In the rows, 128 means zero.
Each row of numbers belongs to one of the elements below and depends on some of the facts about them. Some rows are named. Which element is each other row?

Facts:
dubrura -λ-> mugegri; mozul -λ-> gafes; mozul -λ-> mugegri; dralur -λ-> toden; dralur -λ-> mugegri; dritravon -λ-> narer; dritravon -λ-> stabiklon
tastol -λ-> vapebes; reki -λ-> trasos; reki -λ-> narer; reki -λ-> stuvun; koflur -λ-> narer; pugrur -λ-> deban; pugrur -λ-> bedragan
stabiklon -λ-> narer; seme -λ-> mugegri; taklako -λ-> dubrukom; tufasker -λ-> skaro; bunetel -λ-> narer; bunetel -λ-> loplo; nizom -λ-> dritravon
nizom -λ-> vesodrom; nizom -λ-> drire; sutror -λ-> gragor; sutror -λ-> taklako; sutror -λ-> klaklom; niflono -λ-> kastel; niflono -λ-> vapebes
levul -λ-> rodude; kule -λ-> narer; kule -λ-> mugegri; skaro -λ-> zofek; gofak -λ-> narer; gofak -λ-> tumogal; loplo -λ-> stesko
bifal -λ-> mugegri; vaflodim -λ-> pugrur; brinik -λ-> toden; vestur -λ-> narer; gruke -λ-> raplan; druno -λ-> nukam; druno -λ-> groro
druno -λ-> koflur; sifloru -λ-> maskon; nebre -λ-> toti; nebre -λ-> stabiklon; nukam -λ-> ponal; trotefak -λ-> toden; trotefak -λ-> pugrur
trotefak -λ-> stabiklon; kletrus -λ-> siskizan; stosu -λ-> gafuplis; stosu -λ-> stabiklon; stosu -λ-> skaro; treza -λ-> narer; maskon -λ-> treza
maskon -λ-> toti; maskon -λ-> flesku; flesku -λ-> narer; flesku -λ-> mugegri; flesku -λ-> stabiklon; stuflal -λ-> ponal; nomal -λ-> zaler
balun -λ-> kule; balun -λ-> skaro; poduskos -λ-> kule; tuzas -λ-> stabiklon; tuzas -λ-> bunetel; pegi -λ-> vaflodim; pegi -λ-> raplan
garekom -λ-> stesko; donokul -λ-> plota; tiskar -λ-> flesku; pozek -λ-> puseflil; pozek -λ-> tumogal; pozek -λ-> stabiklon; pozek -λ-> plilurur
klunetror -λ-> stabiklon; dribrus -λ-> tigal; dribrus -λ-> loplo; brima -λ-> kastel; brima -λ-> mugegri; poves -λ-> vubren; poves -λ-> dritravon
poves -λ-> vaflodim; poves -λ-> mepu; pogon -λ-> deban; grananom -λ-> plota; grananom -λ-> stumim; grananom -λ-> plilurur; plilurur -λ-> dubrura
grustosta -λ-> lerek; grustosta -λ-> zofek; mepu -λ-> narer; gipon -λ-> stabiklon; gipon -λ-> bedragan; gipon -λ-> stesko; drire -λ-> sotate
puseflil -λ-> flunine; puseflil -λ-> stesko; ramibra -λ-> narer; ramibra -λ-> mugegri; rine -λ-> tigal; driflim -λ-> bifal; vaskam -λ-> mugegri
flitrek -λ-> zofek; lerek -λ-> ramibra; stumim -λ-> kule; stumim -λ-> klunetror; drodi -λ-> bedragan; flunine -λ-> dralur; flunine -λ-> dritravon
babal -λ-> mugegri; babal -λ-> plilurur; dubrukom -λ-> bifal; stesko -λ-> narer; stesko -λ-> dubrura; sezak -λ-> brinik; bitrosko -λ-> toti
plota -λ-> dubrura; gragor -λ-> tumogal; mironar -λ-> ponal; mironar -λ-> tastol; brika -λ-> gragor; brika -λ-> stesko; gafes -λ-> siskizan
geko -λ-> ponal; raplan -λ-> narer; stuvun -λ-> donokul; flitrir -λ-> dritravon; klaklom -λ-> balun; vubren -λ-> dubrura; vubren -λ-> raplan
vubren -λ-> siskizan; buvekal -λ-> narer; buvekal -λ-> skaro; mudru -λ-> dubrukom; mudru -λ-> grustosta; mudru -λ-> babal; mudru -λ-> siskizan
gafuplis -λ-> dritravon; gafuplis -λ-> vaflodim; dubrura -ω-> 612; pludun -ω-> 657; drogrek -ω-> 174; padrun -ω-> 417; mozul -ω-> 657
sotate -ω-> 657; taklel -ω-> 90; trakul -ω-> 657; dralur -ω-> 174; dritravon -ω-> 174; tastol -ω-> 90; reki -ω-> 612
siskizan -ω-> 657; koflur -ω-> 612; pugrur -ω-> 174; stetrivu -ω-> 417; zaritram -ω-> 417; vesodrom -ω-> 417; pasok -ω-> 612
stabiklon -ω-> 174; sonon -ω-> 657; seme -ω-> 174; gapustes -ω-> 612; taklako -ω-> 174; deban -ω-> 174; tufasker -ω-> 417
vedror -ω-> 90; bunetel -ω-> 417; nizom -ω-> 612; sutror -ω-> 174; niflono -ω-> 90; levul -ω-> 612; rami -ω-> 174
kule -ω-> 417; kegasem -ω-> 417; skeskal -ω-> 657; skaro -ω-> 174; zigam -ω-> 90; toden -ω-> 174; gofak -ω-> 612
goben -ω-> 90; sigan -ω-> 174; loplo -ω-> 90; bifal -ω-> 174; vaflodim -ω-> 90; fotida -ω-> 417; brinik -ω-> 90
vestur -ω-> 657; gruke -ω-> 90; zofek -ω-> 174; druno -ω-> 90; sifloru -ω-> 90; plaplin -ω-> 417; tristin -ω-> 657
sadum -ω-> 417; vivim -ω-> 417; nebre -ω-> 657; stosta -ω-> 657; nukam -ω-> 90; ladel -ω-> 90; trotefak -ω-> 612
kletrus -ω-> 174; dagraris -ω-> 657; stosu -ω-> 417; treza -ω-> 657; maskon -ω-> 90; toti -ω-> 612; groro -ω-> 657
flesku -ω-> 612; vupar -ω-> 657; stuflal -ω-> 174; nomal -ω-> 174; balun -ω-> 657; poduskos -ω-> 657; kastel -ω-> 174
tuzas -ω-> 174; pegi -ω-> 657; garekom -ω-> 657; donokul -ω-> 612; tiskar -ω-> 174; mugegri -ω-> 612; pozek -ω-> 657
klunetror -ω-> 417; dribrus -ω-> 174; troger -ω-> 417; brima -ω-> 612; tigal -ω-> 417; poves -ω-> 657; dronopi -ω-> 174
bedragan -ω-> 612; pogon -ω-> 657; grananom -ω-> 417; plilurur -ω-> 90; grustosta -ω-> 90; ponal -ω-> 417; mepu -ω-> 417
gipon -ω-> 174; neklu -ω-> 612; drire -ω-> 417; puseflil -ω-> 417; vamen -ω-> 657; ramibra -ω-> 657; rine -ω-> 612
ninen -ω-> 174; beskek -ω-> 174; driflim -ω-> 657; vaskam -ω-> 174; flitrek -ω-> 174; lerek -ω-> 612; trasos -ω-> 657
fikle -ω-> 612; stumim -ω-> 174; drodi -ω-> 612; flunine -ω-> 174; babal -ω-> 417; dubrukom -ω-> 417; vapebes -ω-> 657
zaler -ω-> 612; stesko -ω-> 174; drubol -ω-> 612; festel -ω-> 657; sezak -ω-> 612; noviskir -ω-> 657; skesko -ω-> 174
dograk -ω-> 612; bitrosko -ω-> 657; klonol -ω-> 657; romim -ω-> 174; plota -ω-> 657; gragor -ω-> 174; gaten -ω-> 657
mironar -ω-> 612; brika -ω-> 657; gafes -ω-> 657; geko -ω-> 174; raplan -ω-> 612; rodude -ω-> 417; nokes -ω-> 657
stuvun -ω-> 417; dobuk -ω-> 90; flitrir -ω-> 417; klaklom -ω-> 657; skadri -ω-> 90; vubren -ω-> 417; narer -ω-> 90
buvekal -ω-> 90; tumogal -ω-> 90; mudru -ω-> 657; gafuplis -ω-> 90; drogrek -Π-> skadri; drogrek -Π-> vaflodim; padrun -Π-> dagraris
trakul -Π-> brinik; trakul -Π-> narer; trakul -Π-> mironar; trakul -Π-> zofek; dralur -Π-> poduskos; dralur -Π-> bedragan; sonon -Π-> stosta
seme -Π-> stuflal; seme -Π-> stesko; taklako -Π-> taklel; deban -Π-> mironar; sutror -Π-> tristin; sutror -Π-> poduskos; sutror -Π-> koflur
sutror -Π-> kletrus; niflono -Π-> dograk; niflono -Π-> druno; levul -Π-> puseflil; kegasem -Π-> nokes; kegasem -Π-> stabiklon; skaro -Π-> nokes
fotida -Π-> vedror; vestur -Π-> ponal; vestur -Π-> troger; vestur -Π-> dubrukom; vestur -Π-> stabiklon; vestur -Π-> mepu; sifloru -Π-> dubrura
sifloru -Π-> tufasker; nukam -Π-> stosta; nukam -Π-> toden; nukam -Π-> troger; stosu -Π-> tigal; stosu -Π-> stetrivu; treza -Π-> druno
treza -Π-> sadum; toti -Π-> vivim; groro -Π-> kule; flesku -Π-> rami; kastel -Π-> tigal; kastel -Π-> dograk; garekom -Π-> reki
garekom -Π-> ladel; garekom -Π-> drire; tiskar -Π-> plota; pozek -Π-> gafes; pozek -Π-> skadri; klunetror -Π-> driflim; klunetror -Π-> druno
brima -Π-> pasok; dronopi -Π-> troger; dronopi -Π-> stesko; pogon -Π-> stetrivu; pogon -Π-> vivim; grananom -Π-> mudru; grustosta -Π-> vupar
gipon -Π-> pegi; neklu -Π-> skeskal; neklu -Π-> vupar; neklu -Π-> trotefak; vamen -Π-> bifal; rine -Π-> beskek; rine -Π-> drubol
rine -Π-> zaler; vaskam -Π-> klonol; vaskam -Π-> bitrosko; trasos -Π-> stetrivu; fikle -Π-> narer; fikle -Π-> dubrura; stumim -Π-> skadri
stumim -Π-> bitrosko; drodi -Π-> ninen; festel -Π-> puseflil; festel -Π-> stesko; skesko -Π-> pugrur; skesko -Π-> pludun; romim -Π-> loplo
romim -Π-> maskon; gragor -Π-> zigam; gragor -Π-> poduskos; gaten -Π-> klonol; gaten -Π-> bitrosko; gaten -Π-> dribrus; brika -Π-> toden
brika -Π-> reki; raplan -Π-> plaplin; raplan -Π-> mozul; rodude -Π-> babal; stuvun -Π-> dograk; stuvun -Π-> geko; stuvun -Π-> rami
dobuk -Π-> bunetel; dobuk -Π-> maskon; klaklom -Π-> pasok; klaklom -Π-> vapebes; vubren -Π-> plaplin; buvekal -Π-> gafuplis; buvekal -Π-> vapebes
buvekal -Π-> sotate; tumogal -Π-> beskek; tumogal -Π-> zaler

Some rows with their names:
[135 106 142 175 136 114 100 208  97 138 116 137 170 109  96 189 203  63
 134 134 106  67 144 111 141 125 159 166  67 161 174]: kastel
[116 131 145 108 152 137 104 188 136 110 131 130 158  90 120 119 137  97
 148 153 160 132 131 112 149 118 128 149  96 106 113]: dobuk
[115 154 128  90 130 146  95 164 116 124 116 117 173 108 142 170 129  66
 125 134 148 163 125 147 145 109 140 180 113 135  65]: grustosta
[179 145 110  86  72 124  87  84 127 150 133 110 125 167 123 138 137 132
 110 123 151 124  97 121 118 109 117 127 192 163 128]: bunetel
[135 119 105  93 129 128  86 139  98 138  97 104 171  86 137 168 166 106
 112 163 141 144 111 130 137 147 148 159 115 152  75]: vubren
[176 154 112  77  68 103  83  82 137 144 133 102 120 171  89 148 147 131
  98 105 167 133 111 115 102 130 120 117 163 173 174]: dritravon
[129 119 140 124 150 134 111 191 162 118 143 126 148  98 122 128 142  98
 129 155 159 141 106 103 150 137 123 152  89 128 113]: fotida
[142 153 143  91 124 152  93 124 143 135 168 153 113 170 114  77 137 137
 139 116 162 115 129 117 147  95 104 154 155 132 151]: ladel
[140 113  96  99 113 111  99 160 111 129 109 111 164  96 121 176 154  90
 122 157 151 145 104 116 118 149 138 145 126 155  73]: tiskar
[136 120  93  98 126 125  98 144 108 135  92 100 156 103 119 161 136  84
 119 153 153 141 110 128 124 150 140 147 133 134  84]: garekom
[163 133 100  94  93 142  92  87 141 148 161 155 135 155 129 108 155 139
 126 139 151 134  95 127 132 131  92 149 204 155 111]: dribrus
[118 119 131 157 209  41  67 134 120  18  47 138 212  72  77 112 152 138
 119 150 172 124  35  80 150 177  84 216 145 131 146]: pogon
[109 116 138 108 158 141 133 187 145 118 134 110 125  90 113 134 128 107
 127 166 162 151 112 105 137 153 124 157  96 125 105]: sonon
[146 130 112  92 127 161 101  74  79 184 130 132 131 158 138 116 176 144
 113 137 129 120 124 136 140 120 123 189 197 163  98]: mozul
[118 139 120  87 100 112  77 164 136 130 105  88 162 111  94 185 127  78
 130 101 174 147 142 127 130 136 160 144  74 133 137]: tumogal
[181 148 108  66 106 105  66  82 123 132 125 120 138 167 101  92 128 143
 130 129 166 117  96 123 111 121 101 118 181 138 137]: gafuplis
[107  88  45 103  91 144  89 129 154 220 105 177 215  40 137 154 201  96
 127 127 158 181 126 132 180 186 168 189 152 127  83]: vaskam
[167 147 132 106  99 125  99  99 166 137 153 120 113 168  93 118 131 134
 115 107 169 120 111  98 131 116 116 139 149 154 172]: vesodrom
[114 123 139 128 144 138 114 184 177 113 148 126 144  89 108 131 135 107
 119 145 163 152 113 101 153 138 124 154  68 125 132]: rodude
[148 142 139 102 116 155 116 123 144 127 172 147 116 173 116  99 147 141
 130 127 149 111 119 105 151 114 108 160 148 143 154]: pasok

Name these rows:
No name comes twice in this set of rows, the named rows included.
[138 141 110  84 105 123  90 156 117 105 104 109 172 108 149 174 109  68
 126 150 153 153 101 150 119 125 128 142 145 132  47]	buvekal
[ 85 113 113  70 158 162 112 156  62 135 107  77 110  73 143 186 157 135
  84 167 164 149 124 124 119 176 174 161 131 157  72]	seme
[154 146 119  83  87 127  84  80 113 170 130 108 122 168 115 160 151 125
 108  99 149 124 130 116 134 110 150 168 178 186 137]	kule
[120 153 140  89 103 126 107 175 155 112 139  96 150 127 124 204 128  59
  99 117 162 190 120 122 127 135 136 158  83 161 101]	skaro
[143 148 141  95 129 159 106  90 107 172 154 132 122 158 130 122 182 143
 107 138 143 125 123 118 149 118 111 189 178 173 119]	kletrus
[188 124  87  62 127 119  81  64 106 145 114 138 136 158 120  91 164 174
 121 163 161 106  86 118 120 132  97 126 180 146 117]	trotefak
[ 79 107 123 133 106 152 133 248 109  78 139 105 103  84 108 152  99 127
 138 159 173  99 137 117 110 143 187 119 150 102 113]	nukam
[157 139 115  78 144 131  76  86 112 161 125 136 129 145 102  79 160 158
 132 124 164 104 132 107 128 122 119 138 156 141 170]	brinik
[151 131 131  72 120 126  87  91 119 175 139 100 108 153  79 125 177 169
 101  97 176 121 143  86 121 149 127 136 119 174 207]	toden
[133 127 116 101 110 121 103 163 132 119 119 110 153 103 118 182 148  88
 115 138 167 149 110 123 125 145 143 144  91 153 102]	gragor
[108 130 121 100 141 146 108 152 106 147 123 111 156  91 139 173 174  89
 115 145 141 157 129 121 152 154 137 188 103 160  93]	taklako
[137 127 104  99 125 117  89 170 119 108 104 122 164 106 129 153 128  86
 145 152 153 135 107 137 130 133 125 131 125 121  81]	sifloru
[134 102 103 141  82 165 129 159 101 125 183 177 102 155 113 107 155 167
 144 156 125  59 120 116 130 119 147 139 233 121 122]	mironar
[165 152 159 133 109 103  81 117 143 117 148 127 131 184  89 133 157 129
 119  95 146 102 114 103 139 104 107 174 130 165 201]	tigal
[147 180 174  91  71 136 106 113 149 143 185 108 109 190 101 166 145  97
  90  75 163 152 129 121 145  98 116 187 133 181 160]	zofek

The same elements again, as new rows of numbers:
Some elements and their rows:
[157  83 138 122 110  86  80 129 111 101 138 111 134 128 184 110 156 121
 113 142 153 144  90 125 108 127 161 133 117]: deban
[102 170 112 136 138 168 197 100 131 115 153 132 115 150 103 132 123 113
 135 172 108 133 121  35 132 135 115 177 138]: nokes
[146 123 122 124 132 124 128 163 134 130 104 133 135 129 137 128 127 125
 130 145 164 125 122 139 112 129 137 113 140]: tuzas
[111 191 108 114 137 156 201 109 137 127 123 146 108 150 102 125 139  82
 113 158 111 129 171  76 153 129 145 183 140]: stuflal
[119 124 140 126 129 129 125 109  86 124 147 123 151 141 110 141 135 133
 152 164 110 116 106  94 118 129  83 147 156]: vupar
[182  89 131 131 126 104  89 111 148 129 101 132 119 117 150 119 154 128
  99  74 145 179 179 175 125 121 165  81 112]: buvekal
[152 139 144 133 132 127 142 178 141 123 122 116 145 123 141 139 131 132
 125 143 156 133 118 123  98 145 122 131 132]: nebre
[104 167  98 141 141 132 198 163 219  99 125 133  85 136 140 135 131 119
  73 105 152 179 134  88 134 129 177 173  72]: brika
[152 135 115 187 101  86  72 160 195 219  89 174 174 143 106 141  82  84
 136  43 123 130 138 189  60 129 102  76  66]: stumim
[126 126 145 129 126 116 128 102  88 126 156 119 152 146 124 146 129 128
 147 159 107 110 112  92 123 137  80 144 158]: vapebes
[135 153 114 117 136 124 148 139 119 130 172 129 147 161  99 115 148 128
 152 144 137 110 115 161 124 155 101 151 136]: mozul
[103 160 109 103 127 168 168 103 137 124 127 145 117 134 116 131 142  81
 118 176 119 127 169  97 149 157 128 146 150]: drire
[140 134 121 189 112  94  99 189 217 184  91 157 165 151 121 161  86 107
 130  51 143 140 118 169  61 144  96  86  68]: pozek
[132 135 125 130 131 117 136 163 137 129 113 129 137 137 142 131 134 116
 135 146 153 114 123 146 113 128 133 123 139]: flunine
[118 126 127 132 123 130 115 101  94 133 135 135 137 137 128 128 126 120
 146 146 108 113 108 104 132 123 114 125 151]: ninen
[158  84 123 111 107 102  84 135 126 106 137 111 133 126 200 114 174 108
 106 128 163 153 156 173 118 146 186 105 124]: sifloru
[ 91 180  87 132 127 186 209  98 128 125 136 156 116 141  98 115 126  88
 135 184 112 132 123  23 135 141 140 175 147]: toden
[157 148 152  86 136 108 124 112  65 107 157 112 148 169 117 144 173 114
 143 202 132 114 130 133 128 139  80 177 189]: poduskos
[121 119 120 122 117 123 100 137 147 127 114 134 120 120 157 129 135 111
 110 113 141 131 145 168 141 142 153 111 109]: grananom
[133 120 124 135 108 134 142 132 131 142 185 131 137 135 123  82 120 144
 166 115 129 116  68 156  92 146 126 153  95]: mugegri

Name these rows:
No name comes twice in this set of rows, the named rows included.
[ 75 186  87 119 124 212 215  67 136 115 142 162 108 140  98 116 130  83
 128 191  95 133 152  17 155 156 137 175 159]	troger
[169  68 159 133 106  68  72 150 139  87 160  97 127 122 196 106 161 145
  92 102 164 173  78 130  93 116 183 141  80]	trakul
[ 79 127 173 113 183 166 154 136  54 128 130  84 104  74  88 134  67 213
 155 135  79  53  93 108 185  71  88 116 164]	dograk
[ 95 146  89 135 127 174 158  77 123 118 146 148 133 133 125 130 136 104
 130 164  96 136 159  69 147 149 135 123 158]	ladel
[131  93 113 114 112 122  81  78  75 107 151 129 160 138 153 139 160 114
 140 183 124 124 133 114 133 148 125  98 176]	zigam
[168 151 122 156 142 149 217 138 226 107 102 144  62 122 105 100 137 138
  63  54 157 236 150  87 129 113 192 166  51]	vestur
[110 146 102 103 121 116 127 128  94  90 186 130 145 187 126 116 174 134
 168 190 157 119  79 182 137 163  91 196 143]	dubrura
[133 150  95 124 122 140 151 130 108 156 170 140 151 162 103  96 147 118
 168 150 142  91 121 181 127 149 122 142 143]	bifal
[ 93 173 100 115 122 182 187  63 136 131 153 160  98 135 108 115 133  71
 115 163  89 136 163  39 158 136 144 172 143]	ponal
[178 117 165  79 134 111 112  99  78 104  98 127 123 147  98 135 160 160
 135 152 149 190 124 157 120 131  73 166 174]	koflur
[113 143  94 111 117 145 123 116 115 137 155 146 148 153 118 117 143 118
 162 150 136 100 136 180 141 166 119 130 147]	babal
[157 129 156 112 139 129 130 130 132 118  96 128 114 126 103 137 126 155
 125 114 138 167 126 147 119 120 103 152 122]	gofak
[148 176 103 122 152 209 227 120 143 120  67 162 112 134  59 125 142 126
 128 191 158 194 143  48 125 150 122 151 173]	stabiklon
[115  94 171 134 144 130 116 159 134 127 131  96  90  77 145 111  86 182
 120  86 118 105  89 124 122  88 150 111  96]	toti

